Below are the code and all the weights of a small trained network. Each question names an input and a target symbol and asks about switching units off, where a switched-off unit gives its printed mean instead of its output.

import numpy as np


def w(rows, s, z=0):
    codes = np.array(rows[::2]) - 128.0
    scale = np.full(codes.shape[1], s)
    scale[-1] = z or s
    return codes * scale


def norm(h):
    return h / np.sqrt((h * h).mean(-1, keepdims=True) + 1e-5)


def f(y):
    return y / 2 * (1 + np.tanh(0.7978845608 * (y + 0.044715 * y**3)))


def softmax(a):
    e = np.exp(a - a.max(-1, keepdims=True))
    return e / e.sum(-1, keepdims=True)


def log_softmax(a):
    a = a - a.max(-1, keepdims=True)
    return a - np.log(np.exp(a).sum(-1, keepdims=True))


def net(x, mask):
    ids = ['ΠΨβγεζημφω'.index(c) for c in x.split()]
    T = len(ids)
    res = E[ids] + P[:T]
    r = norm(res)
    for j in range(3):
        rows = slice(4 * j, 4 * j + 4)
        q, k, v = (r @ M[0][rows].T for M in (Q, K, V))
        z = softmax(np.where(np.tri(T) > 0, q @ k.T / 4**0.5, -1e9)) @ v
        o = O[0][rows]
        res = res + np.where(mask[j], z, o[:, -1]) @ o[:, :-1]
    y = f(norm(res) @ A[0][:, :-1].T + A[0][:, -1])
    res = res + np.where(mask[3:19], y, B[0][:, -1]) @ B[0][:, :-1]
    return log_softmax(norm(res)[-1] @ U[:, :-1].T + U[:, -1])


Q, K, V, O, A, B = {}, {}, {}, {}, {}, {}
E = w([
[112,139,159],'Π',
[156,164,62],'Ψ',
[29,92,105],'β',
[31,89,99],'γ',
[125,140,173],'ε',
[129,126,179],'ζ',
[54,207,63],'η',
[165,77,114],'μ',
[131,123,107],'φ',
[8,181,9],'ω',
],0.017)
P = w([
[1,106,89],'0',
[27,112,105],'1',
[47,120,117],'2',
[62,131,123],'3',
[74,138,131],'4',
[89,145,135],'5',
[104,155,140],'6',
[114,162,137],'7',
[125,172,135],'8',
],0.0063)
Q[0] = w([
[89,144,141],'H1',
[139,99,184],'H1',
[119,152,72],'H1',
[109,104,136],'H1',
[120,152,200],'H2',
[121,89,187],'H2',
[138,180,168],'H2',
[140,195,154],'H2',
[127,99,106],'H3',
[251,94,109],'H3',
[122,132,68],'H3',
[131,178,81],'H3',
],0.026)
K[0] = w([
[119,160,97],'H1',
[87,211,173],'H1',
[156,28,88],'H1',
[87,123,135],'H1',
[254,106,174],'H2',
[184,50,164],'H2',
[170,145,164],'H2',
[173,201,175],'H2',
[151,108,73],'H3',
[44,97,82],'H3',
[153,162,66],'H3',
[101,203,83],'H3',
],0.018)
V[0] = w([
[154,66,82],'H1',
[127,111,135],'H1',
[145,184,185],'H1',
[99,102,223],'H1',
[20,3,46],'H2',
[155,162,34],'H2',
[166,112,76],'H2',
[112,118,140],'H2',
[174,184,173],'H3',
[140,169,47],'H3',
[151,16,105],'H3',
[223,76,91],'H3',
],0.0068)
O[0] = w([
[86,132,213,109],'H1',
[127,151,124,130],'H1',
[120,105,17,103],'H1',
[3,135,38,156],'H1',
[195,206,143,254],'H2',
[58,226,233,105],'H2',
[138,250,109,88],'H2',
[142,100,126,145],'H2',
[72,189,155,109],'H3',
[231,151,158,120],'H3',
[193,51,33,78],'H3',
[168,149,35,32],'H3',
],0.0044,0.006)
A[0] = w([
[67,114,67,88],'N1',
[151,171,177,157],'N2',
[132,146,154,136],'N3',
[142,64,183,100],'N4',
[104,109,137,93],'N5',
[188,57,76,83],'N6',
[89,205,4,1],'N7',
[148,68,138,142],'N8',
[77,110,16,174],'N9',
[77,132,175,144],'N10',
[134,155,44,166],'N11',
[160,81,77,122],'N12',
[104,183,83,164],'N13',
[128,162,151,104],'N14',
[143,17,169,176],'N15',
[184,218,137,156],'N16',
],0.013,0.007)
B[0] = w([
[159,104,118,196],'N1',
[162,76,82,172],'N2',
[155,105,131,142],'N3',
[120,168,140,131],'N4',
[120,139,113,140],'N5',
[200,112,167,145],'N6',
[119,144,254,144],'N7',
[123,167,179,140],'N8',
[190,101,202,250],'N9',
[161,162,56,254],'N10',
[160,198,114,164],'N11',
[182,106,127,134],'N12',
[160,186,72,205],'N13',
[155,80,138,136],'N14',
[145,172,151,206],'N15',
[72,81,126,211],'N16',
],0.009,0.0059)
U = w([
[80,114,71,87],'Π',
[136,118,108,73],'Ψ',
[143,127,117,79],'β',
[236,138,147,173],'γ',
[52,86,145,84],'ε',
[132,82,224,70],'ζ',
[154,227,171,99],'η',
[190,146,5,138],'μ',
[129,70,107,247],'φ',
[115,114,116,215],'ω',
],0.022,0.012)

Each question gives the input, a string of symbols that net reads in full, and the target symbol t.
The units are the heads (4 rows each of Q, K, V and O) and the neurons (one row each of A and B). Each row of codes is followed by its name. A weight is (code - 128) times the scale printed after its matrix; where a second scale follows, it is the last column's (O, A, B and U).
mask holds one flag per unit, heads first, then neurons. A switched-off unit (its flag False) gives its mean, the last column of its rows in O or B, instead of its output. The means were averaged over made-up inputs and are rounded, as every weight is.
A unit's drop is (log p(t) with every unit on - log p(t) with that unit switched off) / (log p(t) with every unit on - log p(t) with every unit switched off).
The circuit of an input: a set's keep is (log p(t) with only the set's units on - log p(t) with every unit switched off) / (log p(t) with every unit on - log p(t) with every unit switched off). Starting from the 12 units with the biggest drops (on a tie, the unit counted first), units are removed one at a time, each time the one whose removal leaves the highest keep (on an exact tie, the one counted first), for as long as the keep stays at least 0.8.
units of the circuit, in order: the units of the circuit, biggest drop first
most important unit: the unit with the biggest drop
top k neurons: the k neurons with the biggest drops, biggest first
which heads matter: for each layer, one digit per head in row order, 1 if its drop is at least 0.15 and else 0, layers parted by /
drop when u is switched off: that unit's drop, to one decimal
input ζ μ ε ε ζ μ γ, target γ: which heads matter => 011
input η Ψ Ψ γ, target μ: which heads matter => 111
input Ψ γ ζ γ μ ε μ β γ, target γ: which heads matter => 001
input ε φ γ Ψ μ η γ β, target γ: units of the circuit, in order => [H3; N9]
input β ε ω, target η: units of the circuit, in order => [N7; N9]
input Π Π Ψ ω β, target μ: most important unit => H3
input η Ψ β, target μ: which heads matter => 111
input ε ε Π γ ε Π ε Ψ Π, target ε: units of the circuit, in order => [H3; H2]
input ε η ε η φ γ η ζ, target η: which heads matter => 010
input ω β β η μ γ ζ Π, target ζ: which heads matter => 111
input γ ε φ, target φ: which heads matter => 110
input β β φ ε γ ε φ, target φ: which heads matter => 100
input ω μ Ψ ε, target μ: which heads matter => 100
input ζ Ψ η η γ, target μ: most important unit => H2
input γ β ε ζ ε, target ζ: top 4 neurons => [N9; N2; N15; N16]
input Π ε Π ω ζ β ε ε, target ε: top 2 neurons => [N6; N2]
input φ ω η μ ζ Π, target μ: top 3 neurons => [N10; N16; N7]
input ε β γ φ φ ε ε ζ, target ζ: top 4 neurons => [N9; N15; N2; N16]
input ω ζ Π ζ ε, target ζ: top 2 neurons => [N9; N15]
input φ η η γ ζ, target η: most important unit => N15
input μ Ψ ε, target μ: drop when N10 is switched off => 0.2
input β φ ζ β Ψ ε Ψ Π, target ε: drop when N9 is switched off => 0.1
input β ε γ φ Ψ ζ Π γ ζ, target ζ: drop when N16 is switched off => 0.1
input ε ε η, target η: drop when N5 is switched off => 0.0
